Here is a tiny trained network, its code and every weight. The questions are about switching its units off for an input and a class, where a switched-off unit gives its printed mean instead of its output.

import numpy as np


def w(rows, s, z=0):
    codes = np.array(rows[::2]) - 128.0
    scale = np.full(codes.shape[1], s)
    scale[-1] = z or s
    return codes * scale


def f(y):
    return np.maximum(y, 0)


def log_softmax(a):
    a = a - a.max(-1, keepdims=True)
    return a - np.log(np.exp(a).sum(-1, keepdims=True))


def net(x, mask):
    res = np.array(x, float).reshape(1, 8) / 4 @ E
    y = f(res @ A[0][:, :-1].T + A[0][:, -1])
    res = res + np.where(mask, y, B[0][:, -1]) @ B[0][:, :-1]
    return log_softmax(res[-1] @ U[:, :-1].T + U[:, -1])


A, B = {}, {}
E = w([
[127,130,129],'x0',
[131,125,128],'x1',
[209,22,124],'x2',
[127,130,127],'x3',
[103,114,2],'x4',
[213,229,84],'x5',
[131,125,129],'x6',
[131,124,128],'x7',
],0.0092)
A[0] = w([
[162,42,99,254],'N1',
[134,146,34,167],'N2',
[189,165,111,31],'N3',
[4,191,144,162],'N4',
[169,158,225,73],'N5',
[135,152,219,131],'N6',
[169,155,121,37],'N7',
[98,114,65,15],'N8',
[211,182,112,41],'N9',
[106,74,157,56],'N10',
[34,30,176,81],'N11',
[105,188,117,212],'N12',
[77,89,157,17],'N13',
],0.012,0.0078)
B[0] = w([
[183,141,205,252],'N1',
[87,37,141,198],'N2',
[56,244,67,151],'N3',
[251,125,125,227],'N4',
[57,34,11,184],'N5',
[119,2,75,195],'N6',
[51,236,76,138],'N7',
[59,59,27,139],'N8',
[70,238,92,172],'N9',
[120,219,86,157],'N10',
[135,239,58,220],'N11',
[167,55,190,207],'N12',
[39,238,32,148],'N13',
],0.0073,0.011)
U = w([
[70,232,102,22],'0',
[155,121,147,227],'1',
[59,39,99,3],'2',
[246,137,156,5],'3',
[131,127,176,222],'4',
[125,119,173,217],'5',
[123,124,167,197],'6',
[133,123,162,143],'7',
],0.013,0.006)

Each question gives the input, the list of numbers given to net, and the class t.
The units are the neurons (one row each of A and B). Each row of codes is followed by its name. A weight is (code - 128) times the scale printed after its matrix; where a second scale follows, it is the last column's (A, B and U).
mask holds one flag per neuron, in row order. A switched-off neuron (its flag False) gives its mean, the last column of its row in B, instead of its output. The means were averaged over made-up inputs and are rounded, as every weight is.
A unit's drop is (log p(t) with every unit on - log p(t) with that unit switched off) / (log p(t) with every unit on - log p(t) with every unit switched off).
The circuit of an input: a set's keep is (log p(t) with only the set's units on - log p(t) with every unit switched off) / (log p(t) with every unit on - log p(t) with every unit switched off). Starting from the 12 units with the biggest drops (on a tie, the unit counted first), units are removed one at a time, each time the one whose removal leaves the highest keep (on an exact tie, the one counted first), for as long as the keep stays at least 0.8.
circuit, biggest first: the units of the circuit, biggest drop first
most important unit: the unit with the biggest drop
top k neurons: the k neurons with the biggest drops, biggest first
drop of u: that unit's drop, to one decimal
input [2,-6,-4,-5,8,1,5,4], class 2: most important unit => N2
input [8,8,-8,-5,2,5,-1,0], class 3: top 2 neurons => (N4, N12)
input [6,3,-4,5,-6,3,2,0], class 2: top 3 neurons => (N5, N6, N1)
input [0,-8,5,4,5,6,-6,8], class 4: top 3 neurons => (N2, N11, N4)
input [-1,4,-1,0,-6,-6,3,2], class 0: circuit, biggest first => (N11, N13)
input [0,-2,3,-5,5,8,7,5], class 0: top 2 neurons => (N9, N3)
input [-4,-7,4,-4,4,-5,0,6], class 4: top 2 neurons => (N1, N4)
input [5,-3,6,2,5,-7,-5,-3], class 0: circuit, biggest first => (N11, N10)
input [-4,0,-7,-5,-8,-1,4,-1], class 2: circuit, biggest first => (N5, N6)
input [-6,3,2,-2,-8,-7,-7,6], class 2: top 3 neurons => (N6, N5, N9)
input [-3,-4,5,2,-8,3,7,8], class 2: top 3 neurons => (N5, N6, N4)
input [0,4,7,-6,-5,3,1,8], class 5: top 3 neurons => (N4, N5, N11)
input [-1,-6,-6,2,5,-4,-1,-1], class 3: top 2 neurons => (N4, N5)
input [0,-8,8,-8,1,-5,-4,-3], class 3: most important unit => N1
input [-5,5,-8,-4,8,2,6,-5], class 2: top 3 neurons => (N2, N8, N1)
input [-2,0,-6,6,-7,-4,6,6], class 2: drop of N6 => 0.7
input [1,-3,3,-1,-6,8,-6,3], class 0: drop of N13 => 0.0
input [3,-3,-4,1,8,-8,5,-1], class 0: drop of N6 => 0.3
